Below are the code and all the weights of a small trained network. Each question names an input and a class and asks about switching units off, where a switched-off unit gives its printed mean instead of its output.

import numpy as np


def w(rows, s, z=0):
    codes = np.array(rows[::2]) - 128.0
    scale = np.full(codes.shape[1], s)
    scale[-1] = z or s
    return codes * scale


def norm(h):
    return h / np.sqrt((h * h).mean(-1, keepdims=True) + 1e-5)


def f(y):
    return y / 2 * (1 + np.tanh(0.7978845608 * (y + 0.044715 * y**3)))


def log_softmax(a):
    a = a - a.max(-1, keepdims=True)
    return a - np.log(np.exp(a).sum(-1, keepdims=True))


def net(x, mask):
    res = np.array(x, float).reshape(1, 3) / 4 @ E
    u = 0
    for l in range(2):
        y = f(norm(res) @ A[l][:, :-1].T + A[l][:, -1])
        res = res + np.where(mask[u : u + 6], y, B[l][:, -1]) @ B[l][:, :-1]
        u += 6
    return log_softmax(norm(res)[-1] @ U[:, :-1].T + U[:, -1])


A, B = {}, {}
E = w([
[252,118,254,167,129,44,37,139,123,49],'x0',
[152,206,190,81,215,236,86,167,167,202],'x1',
[66,98,86,243,166,126,79,63,175,13],'x2',
],0.008)
A[0] = w([
[184,90,95,132,151,193,101,74,149,1,64],'L0N0',
[57,154,70,49,86,112,160,131,106,130,2],'L0N1',
[199,86,129,102,130,136,124,197,78,129,239],'L0N2',
[170,59,121,64,91,122,162,133,55,94,78],'L0N3',
[139,80,138,167,142,74,162,87,124,80,158],'L0N4',
[118,91,176,172,74,85,112,117,121,118,57],'L0N5',
],0.0067,0.0015)
B[0] = w([
[169,150,131,114,89,160,83,107,80,116,236],'L0N0',
[61,105,134,160,98,245,159,60,131,108,253],'L0N1',
[109,193,45,190,146,201,92,167,115,173,231],'L0N2',
[143,172,141,229,119,107,225,111,119,137,217],'L0N3',
[147,160,189,64,156,5,123,140,177,137,236],'L0N4',
[108,167,73,79,164,127,255,130,212,181,196],'L0N5',
],0.008,0.0036)
A[1] = w([
[112,108,134,101,125,47,170,142,208,161,3],'L1N0',
[33,72,173,84,16,221,194,86,127,166,61],'L1N1',
[193,197,163,78,153,114,22,97,206,38,155],'L1N2',
[95,81,3,26,98,166,158,139,83,157,173],'L1N3',
[125,114,170,140,204,191,18,214,116,199,83],'L1N4',
[146,17,23,125,177,72,161,67,94,131,102],'L1N5',
],0.0067,0.0015)
B[1] = w([
[164,3,165,155,123,164,139,89,161,53,144],'L1N0',
[95,55,107,114,140,148,125,64,58,125,254],'L1N1',
[66,155,94,108,145,116,107,101,115,144,251],'L1N2',
[110,89,121,130,140,76,198,101,119,191,224],'L1N3',
[187,75,188,106,97,187,98,185,130,95,225],'L1N4',
[218,156,194,96,168,110,152,180,135,145,168],'L1N5',
],0.012,0.0068)
U = w([
[184,159,224,70,179,175,11,222,137,149,176],'0',
[173,112,110,112,77,179,195,208,110,170,5],'1',
[197,236,107,212,85,60,197,213,113,205,51],'2',
[216,62,149,191,128,10,214,129,228,68,241],'3',
[56,214,71,133,213,30,36,30,169,69,111],'4',
[116,117,94,188,146,208,99,139,227,59,24],'5',
[2,45,64,131,192,157,215,16,73,217,214],'6',
],0.0096,0.0022)

Each question gives the input, the list of numbers given to net, and the class t.
The units are the neurons (one row each of A and B). Each row of codes is followed by its name. A weight is (code - 128) times the scale printed after its matrix; where a second scale follows, it is the last column's (A, B and U).
mask holds one flag per neuron, layer by layer. A switched-off neuron (its flag False) gives its mean, the last column of its row in B, instead of its output. The means were averaged over made-up inputs and are rounded, as every weight is.
A unit's drop is (log p(t) with every unit on - log p(t) with that unit switched off) / (log p(t) with every unit on - log p(t) with every unit switched off).
The circuit of an input: a set's keep is (log p(t) with only the set's units on - log p(t) with every unit switched off) / (log p(t) with every unit on - log p(t) with every unit switched off). Starting from all 12 units, units are removed one at a time, each time the one whose removal leaves the highest keep (on an exact tie, the one counted first), for as long as the keep stays at least 0.8.
units of the circuit, in order: the units of the circuit, biggest drop first
unit that matters most: the unit with the biggest drop
k most important neurons: the k neurons with the biggest drops, biggest first
k most important neurons of layer l: the k neurons of layer l with the biggest drops, biggest first
input [2,-5,-8], class 2: unit that matters most => L0N3
input [-2,5,-1], class 0: 3 most important neurons => L1N4, L0N1, L0N5
input [2,-4,-6], class 2: units of the circuit, in order => L0N2, L1N1
input [6,-6,7], class 4: units of the circuit, in order => L1N2, L1N4
input [4,-6,-8], class 2: 2 most important neurons of layer 0 => L0N2, L0N3
input [-3,8,6], class 0: units of the circuit, in order => L1N4, L0N1
input [-4,8,-4], class 0: 2 most important neurons of layer 1 => L1N4, L1N2
input [-1,5,5], class 0: units of the circuit, in order => L1N4, L0N1
input [2,-4,-4], class 2: units of the circuit, in order => L0N2, L1N1
input [8,0,-1], class 4: 4 most important neurons => L1N2, L0N5, L1N5, L1N4
input [2,5,6], class 0: 2 most important neurons of layer 1 => L1N4, L1N1
input [8,-3,1], class 4: 2 most important neurons => L1N2, L1N4
input [0,2,4], class 4: 2 most important neurons => L1N2, L0N2
input [8,4,7], class 4: units of the circuit, in order => L1N2
input [6,-4,6], class 4: 2 most important neurons => L1N2, L0N0
input [0,-3,3], class 3: 2 most important neurons of layer 0 => L0N5, L0N2
input [-2,6,6], class 5: 3 most important neurons => L1N5, L0N4, L1N2
input [8,-2,-4], class 2: 4 most important neurons => L0N2, L1N4, L1N1, L0N3
input [7,-1,-5], class 2: 2 most important neurons => L0N3, L0N2
input [3,-1,-5], class 2: unit that matters most => L0N3
